Below are the code and all the weights of a small trained network. Each question names an input and a class and asks about switching units off, where a switched-off unit gives its printed mean instead of its output.

import numpy as np


def w(rows, s, z=0):
    codes = np.array(rows[::2]) - 128.0
    scale = np.full(codes.shape[1], s)
    scale[-1] = z or s
    return codes * scale


def f(y):
    return np.maximum(y, 0)


def log_softmax(a):
    a = a - a.max(-1, keepdims=True)
    return a - np.log(np.exp(a).sum(-1, keepdims=True))


def net(x, mask):
    res = np.array(x, float).reshape(1, 7) / 4 @ E
    y = f(res @ A[0][:, :-1].T + A[0][:, -1])
    res = res + np.where(mask, y, B[0][:, -1]) @ B[0][:, :-1]
    return log_softmax(res[-1] @ U[:, :-1].T + U[:, -1])


A, B = {}, {}
E = w([
[194,77,30,105,119,158,222,169],'x0',
[178,36,156,88,57,106,73,197],'x1',
[225,88,141,164,147,152,19,247],'x2',
[41,181,117,170,32,48,150,170],'x3',
[128,200,110,77,113,209,106,89],'x4',
[253,131,139,191,151,18,102,127],'x5',
[161,175,69,118,215,102,24,188],'x6',
],0.0067)
A[0] = w([
[143,77,110,137,171,232,136,74,254],'N1',
[77,168,137,67,92,192,32,147,134],'N2',
[85,124,123,136,98,155,24,142,159],'N3',
[173,168,54,108,168,84,154,224,156],'N4',
[175,92,172,130,110,28,142,255,132],'N5',
[130,151,88,134,153,179,81,128,216],'N6',
[148,127,87,86,121,219,215,120,128],'N7',
[166,49,43,44,146,218,217,127,106],'N8',
[167,76,75,38,150,134,120,195,68],'N9',
[115,206,181,210,123,86,133,66,117],'N10',
[163,23,126,177,72,65,93,253,133],'N11',
],0.0071,0.0046)
B[0] = w([
[127,208,92,182,134,150,113,81,255],'N1',
[132,217,204,180,124,175,253,229,216],'N2',
[145,124,220,135,84,181,169,188,199],'N3',
[224,56,105,122,129,132,104,54,199],'N4',
[118,106,120,71,99,127,118,198,221],'N5',
[99,162,110,199,153,124,156,119,210],'N6',
[81,156,79,35,39,128,198,51,213],'N7',
[109,235,101,121,92,180,186,148,232],'N8',
[111,143,61,61,114,79,87,132,186],'N9',
[110,184,96,146,96,102,201,113,213],'N10',
[134,102,146,2,54,46,83,163,244],'N11',
],0.0081,0.0076)
U = w([
[59,187,73,29,46,89,160,178,101],'0',
[131,118,52,155,184,123,132,90,202],'1',
[171,1,117,68,114,102,83,218,6],'2',
[133,162,164,159,117,148,165,209,192],'3',
],0.009,0.0022)

Each question gives the input, the list of numbers given to net, and the class t.
The units are the neurons (one row each of A and B). Each row of codes is followed by its name. A weight is (code - 128) times the scale printed after its matrix; where a second scale follows, it is the last column's (A, B and U).
mask holds one flag per neuron, in row order. A switched-off neuron (its flag False) gives its mean, the last column of its row in B, instead of its output. The means were averaged over made-up inputs and are rounded, as every weight is.
A unit's drop is (log p(t) with every unit on - log p(t) with that unit switched off) / (log p(t) with every unit on - log p(t) with every unit switched off).
The circuit of an input: a set's keep is (log p(t) with only the set's units on - log p(t) with every unit switched off) / (log p(t) with every unit on - log p(t) with every unit switched off). Starting from all 11 units, units are removed one at a time, each time the one whose removal leaves the highest keep (on an exact tie, the one counted first), for as long as the keep stays at least 0.8.
circuit, biggest first: the units of the circuit, biggest drop first
most important unit: the unit with the biggest drop
k most important neurons: the k neurons with the biggest drops, biggest first
drop when u is switched off: that unit's drop, to one decimal
input [-4,6,6,7,6,-4,8], class 3: circuit, biggest first -> [N2]
input [-3,4,-2,4,8,6,-2], class 3: circuit, biggest first -> [N11, N7]
input [-2,-8,-1,-2,-7,6,1], class 1: circuit, biggest first -> [N2, N11]
input [-2,-2,-3,-2,-8,1,-8], class 1: circuit, biggest first -> [N11, N2, N8]
input [-8,-2,-2,0,-6,-4,-7], class 3: 2 most important neurons -> [N11, N7]
input [-6,5,3,-5,-4,-3,-7], class 2: circuit, biggest first -> [N8, N10]
input [-7,-1,5,1,-7,-7,7], class 3: circuit, biggest first -> [N2, N3]
input [7,2,7,-5,-1,2,-3], class 0: circuit, biggest first -> [N8, N9]
input [-6,3,5,-3,-3,-1,-1], class 2: 2 most important neurons -> [N11, N8]
input [-6,-6,-4,-2,5,5,7], class 1: 3 most important neurons -> [N11, N8, N5]
input [-4,4,-1,-1,8,3,-7], class 3: 3 most important neurons -> [N11, N7, N9]
input [-1,-6,5,5,0,2,7], class 1: drop when N2 is switched off -> 0.2
input [6,8,7,-3,3,-6,4], class 0: drop when N9 is switched off -> 0.0
input [-6,-4,3,1,7,5,1], class 3: drop when N11 is switched off -> 0.1
input [7,-8,-1,7,-2,2,6], class 1: most important unit -> N4
input [-8,5,2,-5,-5,-7,3], class 3: drop when N2 is switched off -> 0.3
